Below are the code and all the weights of a small trained network. Each question names an input and a class and asks about switching units off, where a switched-off unit gives its printed mean instead of its output.

import numpy as np


def w(rows, s, z=0):
    codes = np.array(rows[::2]) - 128.0
    scale = np.full(codes.shape[1], s)
    scale[-1] = z or s
    return codes * scale


def norm(h):
    return h / np.sqrt((h * h).mean(-1, keepdims=True) + 1e-5)


def f(y):
    return np.maximum(y, 0)


def log_softmax(a):
    a = a - a.max(-1, keepdims=True)
    return a - np.log(np.exp(a).sum(-1, keepdims=True))


def net(x, mask):
    res = np.array(x, float).reshape(1, 8) / 4 @ E
    u = 0
    for l in range(4):
        y = f(norm(res) @ A[l][:, :-1].T + A[l][:, -1])
        res = res + np.where(mask[u : u + 5], y, B[l][:, -1]) @ B[l][:, :-1]
        u += 5
    return log_softmax(norm(res)[-1] @ U[:, :-1].T + U[:, -1])


A, B = {}, {}
E = w([
[161,117,110,156,159,139,92,123],'x0',
[174,107,109,108,151,137,109,139],'x1',
[132,200,60,166,116,113,165,4],'x2',
[112,107,133,157,75,174,104,142],'x3',
[119,110,15,98,89,217,110,97],'x4',
[185,138,83,117,127,153,133,91],'x5',
[75,68,121,184,88,39,156,97],'x6',
[109,128,138,73,92,82,207,132],'x7',
],0.0031)
A[0] = w([
[86,101,123,236,58,93,146,74,18],'L0N1',
[188,130,190,231,227,88,72,153,12],'L0N2',
[87,164,113,202,164,91,106,81,53],'L0N3',
[52,121,149,254,56,72,139,81,5],'L0N4',
[118,139,152,134,121,81,155,125,64],'L0N5',
],0.0057,0.003)
B[0] = w([
[59,121,127,252,44,118,132,96,227],'L0N1',
[255,97,156,134,151,66,47,145,253],'L0N2',
[115,83,99,110,84,123,123,164,198],'L0N3',
[12,147,148,250,26,168,136,89,248],'L0N4',
[106,149,130,127,152,161,149,144,171],'L0N5',
],0.0068,0.0031)
A[1] = w([
[79,163,143,123,245,118,129,65,3],'L1N1',
[89,181,204,140,174,5,236,89,48],'L1N2',
[107,170,77,109,149,87,178,48,58],'L1N3',
[161,132,64,124,126,50,225,2,37],'L1N4',
[174,155,90,135,136,59,206,23,60],'L1N5',
],0.0061,0.0024)
B[1] = w([
[103,125,121,163,146,207,53,134,146],'L1N1',
[16,230,161,67,184,95,102,101,254],'L1N2',
[208,100,106,142,144,90,134,82,206],'L1N3',
[253,119,81,118,32,98,205,115,242],'L1N4',
[221,100,85,74,84,158,175,130,223],'L1N5',
],0.0047,0.0025)
A[2] = w([
[55,194,169,73,187,22,174,114,44],'L2N1',
[67,73,210,126,158,66,180,166,4],'L2N2',
[42,149,158,114,232,77,114,115,48],'L2N3',
[87,35,161,52,73,123,166,255,39],'L2N4',
[85,106,171,107,175,74,137,150,39],'L2N5',
],0.0071,0.0016)
B[2] = w([
[66,174,181,89,104,97,106,196,232],'L2N1',
[182,210,86,105,130,130,140,100,216],'L2N2',
[148,158,118,83,141,97,161,125,193],'L2N3',
[102,2,169,113,80,193,134,139,251],'L2N4',
[127,177,111,112,133,107,126,134,187],'L2N5',
],0.008,0.0031)
A[3] = w([
[94,79,46,168,143,109,115,107,105],'L3N1',
[173,100,184,171,254,78,115,157,3],'L3N2',
[146,146,119,104,184,162,107,115,44],'L3N3',
[135,202,142,144,211,226,106,109,12],'L3N4',
[132,133,151,127,199,133,148,123,63],'L3N5',
],0.01,0.0011)
B[3] = w([
[97,132,161,88,231,80,172,119,216],'L3N1',
[224,106,182,200,136,57,2,117,255],'L3N2',
[94,162,122,186,106,170,142,162,188],'L3N3',
[101,190,80,158,214,197,116,162,192],'L3N4',
[76,71,99,137,103,121,110,115,148],'L3N5',
],0.0071,0.0044)
U = w([
[12,139,138,245,54,84,160,58,174],'0',
[230,108,189,179,167,75,3,150,158],'1',
[90,80,104,109,222,90,150,91,4],'2',
[81,224,199,23,121,66,142,184,130],'3',
[119,197,67,158,223,234,98,157,126],'4',
[102,1,173,66,89,209,128,172,145],'5',
[242,150,50,82,93,117,207,56,129],'6',
],0.0081,0.0036)

Each question gives the input, the list of numbers given to net, and the class t.
The units are the neurons (one row each of A and B). Each row of codes is followed by its name. A weight is (code - 128) times the scale printed after its matrix; where a second scale follows, it is the last column's (A, B and U).
mask holds one flag per neuron, layer by layer. A switched-off neuron (its flag False) gives its mean, the last column of its row in B, instead of its output. The means were averaged over made-up inputs and are rounded, as every weight is.
A unit's drop is (log p(t) with every unit on - log p(t) with that unit switched off) / (log p(t) with every unit on - log p(t) with every unit switched off).
The circuit of an input: a set's keep is (log p(t) with only the set's units on - log p(t) with every unit switched off) / (log p(t) with every unit on - log p(t) with every unit switched off). Starting from the 12 units with the biggest drops (on a tie, the unit counted first), units are removed one at a time, each time the one whose removal leaves the highest keep (on an exact tie, the one counted first), for as long as the keep stays at least 0.8.
units of the circuit, in order: the units of the circuit, biggest drop first
top k neurons: the k neurons with the biggest drops, biggest first
k most important neurons of layer l: the k neurons of layer l with the biggest drops, biggest first
drop of u: that unit's drop, to one decimal
input [4,-4,-4,4,6,3,3,0], class 5: units of the circuit, in order => [L0N4; L3N2]
input [-8,-1,7,0,-6,7,-1,-3], class 6: units of the circuit, in order => [L1N5]
input [1,8,-3,2,0,7,-3,1], class 4: top 3 neurons => [L0N3; L0N2; L1N4]
input [-7,-1,6,-3,0,-1,-7,-3], class 6: units of the circuit, in order => [L1N5; L0N4]
input [7,-6,2,6,-3,-3,-7,6], class 3: 2 most important neurons of layer 0 => [L0N2; L0N4]
input [3,7,0,2,-1,7,-2,0], class 4: top 2 neurons => [L3N4; L0N2]
input [-2,2,4,-4,-3,4,-3,4], class 6: 2 most important neurons of layer 1 => [L1N4; L1N5]
input [-7,-2,-1,-3,-5,-4,3,-4], class 3: top 2 neurons => [L1N2; L2N1]
input [-4,-1,5,-8,3,-3,-1,5], class 6: 3 most important neurons of layer 1 => [L1N4; L1N5; L1N3]
input [1,-3,-5,-4,-4,6,6,8], class 3: top 2 neurons => [L1N2; L2N1]
input [-7,-4,5,-3,-4,3,-7,-4], class 4: top 2 neurons => [L1N1; L3N4]
input [6,-1,6,0,8,2,4,-2], class 6: top 2 neurons => [L1N4; L0N4]
input [5,-1,-1,-2,-3,5,4,3], class 0: top 3 neurons => [L0N1; L3N2; L0N4]
input [-8,-1,7,-4,-5,0,0,6], class 3: units of the circuit, in order => [L2N1]
input [4,-3,-7,3,8,2,-1,-4], class 5: 2 most important neurons of layer 2 => [L2N4; L2N2]
input [5,-8,-6,-6,5,-1,4,5], class 3: 2 most important neurons of layer 2 => [L2N1; L2N2]
input [5,-5,-3,2,5,-1,2,5], class 5: 2 most important neurons of layer 1 => [L1N2; L1N3]
input [-3,2,0,3,-2,8,3,7], class 6: top 2 neurons => [L1N4; L1N5]
input [-5,0,-6,-2,0,-5,-8,3], class 5: top 2 neurons => [L2N4; L1N2]
input [-6,-8,-8,0,4,-8,-6,-8], class 5: units of the circuit, in order => [L2N4]
input [-2,-1,3,-8,6,-4,0,-5], class 6: top 2 neurons => [L0N4; L1N4]
input [0,3,-5,-4,-1,3,-7,5], class 5: top 3 neurons => [L2N4; L0N2; L1N2]
input [-2,-6,-3,-5,4,-1,-3,-1], class 5: top 2 neurons => [L1N2; L2N4]
input [4,8,7,5,8,7,6,-5], class 6: drop of L3N2 => 0.1
input [5,-2,0,5,1,-3,-5,7], class 5: drop of L2N1 => 0.0
input [3,-7,-8,-3,-1,-2,3,4], class 3: drop of L1N2 => 0.1
input [-3,-6,7,3,-6,3,-4,8], class 3: drop of L1N4 => -0.1
